Below are the code and all the weights of a small trained network. Each question names an input and a class and asks about switching units off, where a switched-off unit gives its printed mean instead of its output.

import numpy as np


def w(rows, s, z=0):
    codes = np.array(rows[::2]) - 128.0
    scale = np.full(codes.shape[1], s)
    scale[-1] = z or s
    return codes * scale


def f(y):
    return y / 2 * (1 + np.tanh(0.7978845608 * (y + 0.044715 * y**3)))


def log_softmax(a):
    a = a - a.max(-1, keepdims=True)
    return a - np.log(np.exp(a).sum(-1, keepdims=True))


def net(x, mask):
    res = np.array(x, float).reshape(1, 5) / 4 @ E
    y = f(res @ A[0][:, :-1].T + A[0][:, -1])
    res = res + np.where(mask, y, B[0][:, -1]) @ B[0][:, :-1]
    return log_softmax(res[-1] @ U[:, :-1].T + U[:, -1])


A, B = {}, {}
E = w([
[7,86,215,121,69,138,62,132,54],'x0',
[123,162,40,181,79,23,142,32,41],'x1',
[111,116,109,138,137,151,134,112,133],'x2',
[125,224,132,241,188,205,99,177,96],'x3',
[120,145,107,118,107,132,128,150,134],'x4',
],0.015)
A[0] = w([
[140,78,153,123,115,181,111,194,210,254],'neuron 1',
[193,94,128,72,175,154,187,152,232,227],'neuron 2',
[101,62,176,49,131,166,86,171,156,193],'neuron 3',
[235,135,56,119,116,90,222,89,183,218],'neuron 4',
[87,185,170,182,202,178,132,199,127,126],'neuron 5',
[82,157,137,166,84,92,114,89,43,102],'neuron 6',
[122,152,164,131,191,165,70,193,171,145],'neuron 7',
[116,45,101,2,93,74,171,85,139,240],'neuron 8',
[220,123,89,48,156,128,164,106,172,171],'neuron 9',
[103,221,132,174,149,158,52,112,53,92],'neuron 10',
[211,218,88,178,204,134,98,134,140,170],'neuron 11',
],0.011,0.0097)
B[0] = w([
[195,108,195,68,167,145,134,148,177,234],'neuron 1',
[187,144,199,115,183,161,203,118,186,229],'neuron 2',
[136,54,211,80,127,88,132,230,137,232],'neuron 3',
[112,227,111,140,141,83,189,89,137,240],'neuron 4',
[125,115,173,202,37,190,93,54,101,231],'neuron 5',
[84,135,78,75,74,103,97,101,80,207],'neuron 6',
[136,125,164,162,75,195,105,111,165,215],'neuron 7',
[62,117,98,135,140,36,69,136,248,254],'neuron 8',
[146,179,140,94,165,116,160,90,179,203],'neuron 9',
[151,149,155,72,115,138,120,140,37,212],'neuron 10',
[192,146,87,199,68,162,200,152,116,220],'neuron 11',
],0.012,0.026)
U = w([
[171,136,142,66,220,140,180,148,171,233],'0',
[104,5,148,64,142,121,102,198,150,194],'1',
[103,191,36,151,129,95,163,94,160,242],'2',
[44,89,74,104,72,98,26,116,140,63],'3',
[187,135,130,191,93,192,169,143,188,135],'4',
[106,92,196,139,81,189,45,157,106,75],'5',
[170,172,14,197,116,140,201,150,50,4],'6',
[112,143,95,88,86,159,98,123,13,30],'7',
],0.012,0.0018)

Each question gives the input, the list of numbers given to net, and the class t.
The units are the neurons (one row each of A and B). Each row of codes is followed by its name. A weight is (code - 128) times the scale printed after its matrix; where a second scale follows, it is the last column's (A, B and U).
mask holds one flag per neuron, in row order. A switched-off neuron (its flag False) gives its mean, the last column of its row in B, instead of its output. The means were averaged over made-up inputs and are rounded, as every weight is.
A unit's drop is (log p(t) with every unit on - log p(t) with that unit switched off) / (log p(t) with every unit on - log p(t) with every unit switched off).
The circuit of an input: a set's keep is (log p(t) with only the set's units on - log p(t) with every unit switched off) / (log p(t) with every unit on - log p(t) with every unit switched off). Starting from all 11 units, units are removed one at a time, each time the one whose removal leaves the highest keep (on an exact tie, the one counted first), for as long as the keep stays at least 0.8.
units of the circuit, in order: the units of the circuit, biggest drop first
unit that matters most: the unit with the biggest drop
top k neurons: the k neurons with the biggest drops, biggest first
drop of u: that unit's drop, to one decimal
input [3,-8,-1,-2,2], class 1: units of the circuit, in order => neuron 3
input [5,-7,8,0,1], class 1: top 3 neurons => neuron 3; neuron 1; neuron 11
input [1,7,-4,7,-1], class 7: top 2 neurons => neuron 10; neuron 6
input [7,1,6,-8,2], class 3: top 3 neurons => neuron 8; neuron 2; neuron 1
input [0,1,-6,-6,-8], class 2: top 2 neurons => neuron 1; neuron 8
input [8,1,-3,1,1], class 7: top 2 neurons => neuron 8; neuron 6
input [-3,1,5,-7,6], class 2: top 2 neurons => neuron 8; neuron 4
input [7,-1,3,0,-2], class 1: top 2 neurons => neuron 5; neuron 3
input [-4,0,-4,0,3], class 0: top 2 neurons => neuron 5; neuron 2
input [7,-5,7,0,-3], class 1: top 2 neurons => neuron 3; neuron 1
input [3,7,0,1,-4], class 7: top 2 neurons => neuron 8; neuron 10
input [-7,5,-3,1,8], class 6: top 2 neurons => neuron 11; neuron 8
input [1,5,-2,-7,-4], class 3: top 2 neurons => neuron 8; neuron 2
input [7,1,-8,8,-4], class 7: unit that matters most => neuron 10
input [-4,6,-2,-4,-8], class 2: drop of neuron 9 => 0.0
input [-8,3,1,-2,2], class 2: drop of neuron 4 => 0.1
input [-8,1,-1,-6,-2], class 2: drop of neuron 1 => 0.5
